Below is a small trained network, with its code and all its weights. Each question gives an input and a class and asks what happens when units are switched off, that is, made to give their printed mean instead of their output.

import numpy as np


def w(rows, s, z=0):
    codes = np.array(rows[::2]) - 128.0
    scale = np.full(codes.shape[1], s)
    scale[-1] = z or s
    return codes * scale


def norm(h):
    return h / np.sqrt((h * h).mean(-1, keepdims=True) + 1e-5)


def f(y):
    return np.maximum(y, 0)


def log_softmax(a):
    a = a - a.max(-1, keepdims=True)
    return a - np.log(np.exp(a).sum(-1, keepdims=True))


def net(x, mask):
    res = np.array(x, float).reshape(1, 7) / 4 @ E
    u = 0
    for l in range(3):
        y = f(norm(res) @ A[l][:, :-1].T + A[l][:, -1])
        res = res + np.where(mask[u : u + 3], y, B[l][:, -1]) @ B[l][:, :-1]
        u += 3
    return log_softmax(norm(res)[-1] @ U[:, :-1].T + U[:, -1])


A, B = {}, {}
E = w([
[209,8,103,130,99,88,58,37],'x0',
[184,172,187,112,102,132,129,108],'x1',
[81,95,89,139,161,125,100,162],'x2',
[138,134,159,129,132,121,106,143],'x3',
[254,62,135,168,169,217,156,210],'x4',
[154,155,93,105,113,140,201,70],'x5',
[154,85,110,52,99,79,138,202],'x6',
],0.0054)
A[0] = w([
[153,113,95,3,100,71,145,195,96],'0.n0',
[93,152,138,94,79,188,170,172,14],'0.n1',
[66,135,141,54,78,101,112,97,2],'0.n2',
],0.0067,0.0028)
B[0] = w([
[71,162,146,148,117,208,93,82,252],'0.n0',
[103,138,231,122,214,126,148,137,188],'0.n1',
[251,130,99,144,102,131,144,160,214],'0.n2',
],0.013,0.0034)
A[1] = w([
[93,244,72,59,74,2,88,107,3],'1.n0',
[200,101,130,113,164,185,166,184,2],'1.n1',
[123,125,176,149,138,226,129,82,222],'1.n2',
],0.0073,0.0027)
B[1] = w([
[245,95,42,247,106,68,201,178,189],'1.n0',
[244,172,42,51,91,140,236,254,175],'1.n1',
[26,112,68,169,16,104,62,127,255],'1.n2',
],0.0088,0.0069)
A[2] = w([
[169,31,142,76,125,138,124,52,63],'2.n0',
[135,96,107,61,57,133,89,126,253],'2.n1',
[103,185,198,119,254,149,204,131,152],'2.n2',
],0.0087,0.002)
B[2] = w([
[65,147,213,83,253,114,205,64,184],'2.n0',
[77,160,171,145,123,108,156,138,255],'2.n1',
[190,129,217,174,207,77,110,22,175],'2.n2',
],0.013,0.0056)
U = w([
[219,102,86,124,123,99,154,236,118],'0',
[98,129,151,116,123,139,98,155,241],'1',
[100,179,218,44,254,103,92,111,41],'2',
[96,138,126,96,119,127,80,174,204],'3',
[59,178,73,101,90,220,16,97,2],'4',
],0.0079,0.004)

Each question gives the input, the list of numbers given to net, and the class t.
The units are the neurons (one row each of A and B). Each row of codes is followed by its name. A weight is (code - 128) times the scale printed after its matrix; where a second scale follows, it is the last column's (A, B and U).
mask holds one flag per neuron, layer by layer. A switched-off neuron (its flag False) gives its mean, the last column of its row in B, instead of its output. The means were averaged over made-up inputs and are rounded, as every weight is.
A unit's drop is (log p(t) with every unit on - log p(t) with that unit switched off) / (log p(t) with every unit on - log p(t) with every unit switched off).
The circuit of an input: a set's keep is (log p(t) with only the set's units on - log p(t) with every unit switched off) / (log p(t) with every unit on - log p(t) with every unit switched off). Starting from all 9 units, units are removed one at a time, each time the one whose removal leaves the highest keep (on an exact tie, the one counted first), for as long as the keep stays at least 0.8.
units of the circuit, in order: the units of the circuit, biggest drop first
most important unit: the unit with the biggest drop
k most important neurons: the k neurons with the biggest drops, biggest first
top k neurons in layer l: the k neurons of layer l with the biggest drops, biggest first
drop when u is switched off: that unit's drop, to one decimal
input [7,-4,-4,0,-8,-3,4], class 0: units of the circuit, in order : (1.n0)
input [6,-8,1,1,-8,1,-4], class 0: top 2 neurons in layer 0 : (0.n0 0.n2)
input [-8,2,-7,-5,5,-3,7], class 2: top 2 neurons in layer 0 : (0.n1 0.n2)
input [-7,-5,5,2,-3,5,2], class 2: units of the circuit, in order : (2.n2 1.n2)
input [4,-2,2,3,-8,-6,8], class 0: 2 most important neurons : (1.n0 0.n2)
input [-8,6,6,-7,-3,-6,1], class 2: units of the circuit, in order : (2.n2 0.n1)
input [-6,-3,-5,0,1,3,7], class 4: 3 most important neurons : (0.n0 1.n2 2.n0)
input [8,6,7,-3,-4,1,-7], class 2: units of the circuit, in order : (2.n0 1.n0)
input [-7,0,3,-3,1,1,-5], class 2: units of the circuit, in order : (2.n2 0.n1)
input [0,6,-8,3,-6,-6,-4], class 0: units of the circuit, in order : (1.n0 0.n0 0.n1)
input [-3,-3,0,-3,-5,0,7], class 4: top 2 neurons in layer 0 : (0.n0 0.n1)
input [-7,6,7,-4,-2,-7,6], class 2: units of the circuit, in order : (2.n2 1.n2)
input [6,6,-6,-8,-7,5,-4], class 0: units of the circuit, in order : (1.n0 0.n0)
input [4,1,2,-5,3,0,8], class 4: most important unit : 0.n0
input [4,6,-6,-7,-8,8,-5], class 0: units of the circuit, in order : (1.n0 0.n0)
input [7,-3,5,8,-3,-7,7], class 2: units of the circuit, in order : (1.n2 2.n0)
input [5,4,6,-6,-4,-4,7], class 4: 2 most important neurons : (0.n0 2.n2)
input [-4,-6,-5,-1,0,3,7], class 4: 2 most important neurons : (0.n0 1.n2)
input [0,6,2,3,-5,-6,7], class 4: 2 most important neurons : (0.n0 1.n1)
input [-6,-2,-7,-3,1,2,5], class 2: units of the circuit, in order : (0.n1)
input [-8,-2,0,-8,4,2,-4], class 2: units of the circuit, in order : (0.n1 2.n2)
input [3,-3,-6,-4,-8,-5,5], class 0: 2 most important neurons : (1.n0 0.n2)
input [-6,-5,5,1,-7,-7,1], class 0: top 2 neurons in layer 1 : (1.n0 1.n2)
input [8,-3,0,-6,4,7,7], class 2: 2 most important neurons : (2.n0 1.n0)
input [5,-7,-2,-8,4,3,7], class 1: 3 most important neurons : (0.n0 2.n1 2.n0)
input [-4,2,7,8,0,-4,5], class 4: 2 most important neurons : (0.n0 2.n0)
input [7,-6,-8,5,3,2,1], class 2: units of the circuit, in order : (2.n0)
input [-4,-4,-1,-4,1,-1,5], class 4: 2 most important neurons : (0.n0 1.n2)
input [1,-6,-8,3,-7,-5,-4], class 0: drop when 0.n2 is switched off : 0.0
